Below are the code and all the weights of a small trained network. Each question names an input and a class and asks about switching units off, where a switched-off unit gives its printed mean instead of its output.

import numpy as np


def w(rows, s, z=0):
    codes = np.array(rows[::2]) - 128.0
    scale = np.full(codes.shape[1], s)
    scale[-1] = z or s
    return codes * scale


def f(y):
    return np.maximum(y, 0)


def log_softmax(a):
    a = a - a.max(-1, keepdims=True)
    return a - np.log(np.exp(a).sum(-1, keepdims=True))


def net(x, mask):
    res = np.array(x, float).reshape(1, 8) / 4 @ E
    y = f(res @ A[0][:, :-1].T + A[0][:, -1])
    res = res + np.where(mask, y, B[0][:, -1]) @ B[0][:, :-1]
    return log_softmax(res[-1] @ U[:, :-1].T + U[:, -1])


A, B = {}, {}
E = w([
[10,113,60,93,157,227,160,140,182,189,146,103],'x0',
[133,124,139,134,142,130,147,114,121,122,138,96],'x1',
[146,125,138,128,138,140,124,107,121,167,108,149],'x2',
[140,180,106,136,186,166,97,206,53,145,120,101],'x3',
[140,134,138,131,139,124,143,135,143,120,124,109],'x4',
[132,142,129,127,126,117,133,151,147,119,129,127],'x5',
[199,90,109,146,192,194,124,90,165,12,197,214],'x6',
[116,129,165,111,143,128,114,120,126,129,135,130],'x7',
],0.012)
A[0] = w([
[26,204,85,80,144,217,136,211,86,223,61,61,95],'n1',
[44,117,78,128,158,230,149,96,235,161,171,131,30],'n2',
[173,166,181,188,111,67,119,119,30,113,121,127,81],'n3',
[195,101,162,142,75,107,158,82,131,32,172,226,122],'n4',
[47,57,91,94,151,208,197,87,239,168,155,136,191],'n5',
[157,195,108,164,210,168,86,201,26,112,146,142,85],'n6',
[156,97,106,92,198,194,151,156,117,76,144,171,11],'n7',
[109,182,191,91,172,132,193,129,100,49,106,128,124],'n8',
[180,119,163,114,122,121,160,53,172,49,125,201,98],'n9',
[76,133,200,123,2,7,142,138,108,225,56,63,101],'n10',
],0.0075,0.012)
B[0] = w([
[62,163,135,146,130,197,208,123,137,178,182,101,237],'n1',
[206,33,158,132,123,91,75,74,128,16,122,198,194],'n2',
[109,179,158,62,130,116,94,146,143,135,91,115,176],'n3',
[102,116,131,183,191,170,142,140,180,157,161,87,211],'n4',
[127,128,80,83,96,63,102,190,63,149,79,134,252],'n5',
[203,80,115,114,122,42,124,146,85,41,30,197,175],'n6',
[84,181,58,2,20,13,120,156,50,117,78,68,152],'n7',
[122,128,81,172,138,57,117,129,111,123,170,142,147],'n8',
[83,79,124,124,148,173,124,130,151,164,171,179,188],'n9',
[206,63,100,117,93,72,110,111,149,88,86,190,232],'n10',
],0.011,0.018)
U = w([
[203,64,118,129,130,129,112,105,153,42,99,167,245],'0',
[140,149,102,80,92,81,116,166,101,124,61,112,8],'1',
[75,170,119,153,151,246,155,144,155,180,193,97,117],'2',
],0.011,0.0015)

Each question gives the input, the list of numbers given to net, and the class t.
The units are the neurons (one row each of A and B). Each row of codes is followed by its name. A weight is (code - 128) times the scale printed after its matrix; where a second scale follows, it is the last column's (A, B and U).
mask holds one flag per neuron, in row order. A switched-off neuron (its flag False) gives its mean, the last column of its row in B, instead of its output. The means were averaged over made-up inputs and are rounded, as every weight is.
A unit's drop is (log p(t) with every unit on - log p(t) with that unit switched off) / (log p(t) with every unit on - log p(t) with every unit switched off).
The circuit of an input: a set's keep is (log p(t) with only the set's units on - log p(t) with every unit switched off) / (log p(t) with every unit on - log p(t) with every unit switched off). Starting from all 10 units, units are removed one at a time, each time the one whose removal leaves the highest keep (on an exact tie, the one counted first), for as long as the keep stays at least 0.8.
units of the circuit, in order: the units of the circuit, biggest drop first
unit that matters most: the unit with the biggest drop
top k neurons: the k neurons with the biggest drops, biggest first
drop of u: that unit's drop, to one decimal
input [1,6,-7,2,8,-1,-5,4], class 2: top 2 neurons => (n1; n5)
input [7,-1,-6,1,3,6,4,-7], class 1: units of the circuit, in order => (n5)
input [0,-1,4,-8,3,0,6,3], class 2: top 2 neurons => (n4; n10)
input [5,-5,-6,2,-4,3,6,-5], class 1: top 3 neurons => (n7; n5; n10)
input [5,-5,8,1,-1,4,-6,-4], class 2: top 3 neurons => (n1; n6; n7)
input [7,1,7,7,1,-5,6,-8], class 1: top 2 neurons => (n7; n5)
input [-5,-4,7,-2,0,5,-6,3], class 0: top 2 neurons => (n10; n5)
input [-1,0,-7,-3,5,1,-3,0], class 0: top 3 neurons => (n5; n10; n7)
input [0,8,-6,-2,0,2,3,-2], class 2: top 3 neurons => (n10; n2; n6)
input [1,-2,1,6,-5,-5,6,-7], class 1: top 3 neurons => (n7; n2; n10)
input [7,-1,1,5,1,6,8,-2], class 1: top 2 neurons => (n7; n5)
input [2,2,-8,6,3,-6,0,-5], class 2: drop of n1 => 0.7
input [3,8,-3,7,8,8,3,-7], class 1: drop of n8 => 0.0
input [-3,-4,2,-4,-3,-1,8,5], class 2: unit that matters most => n4
input [5,7,-1,7,-4,1,5,2], class 1: drop of n7 => 1.3
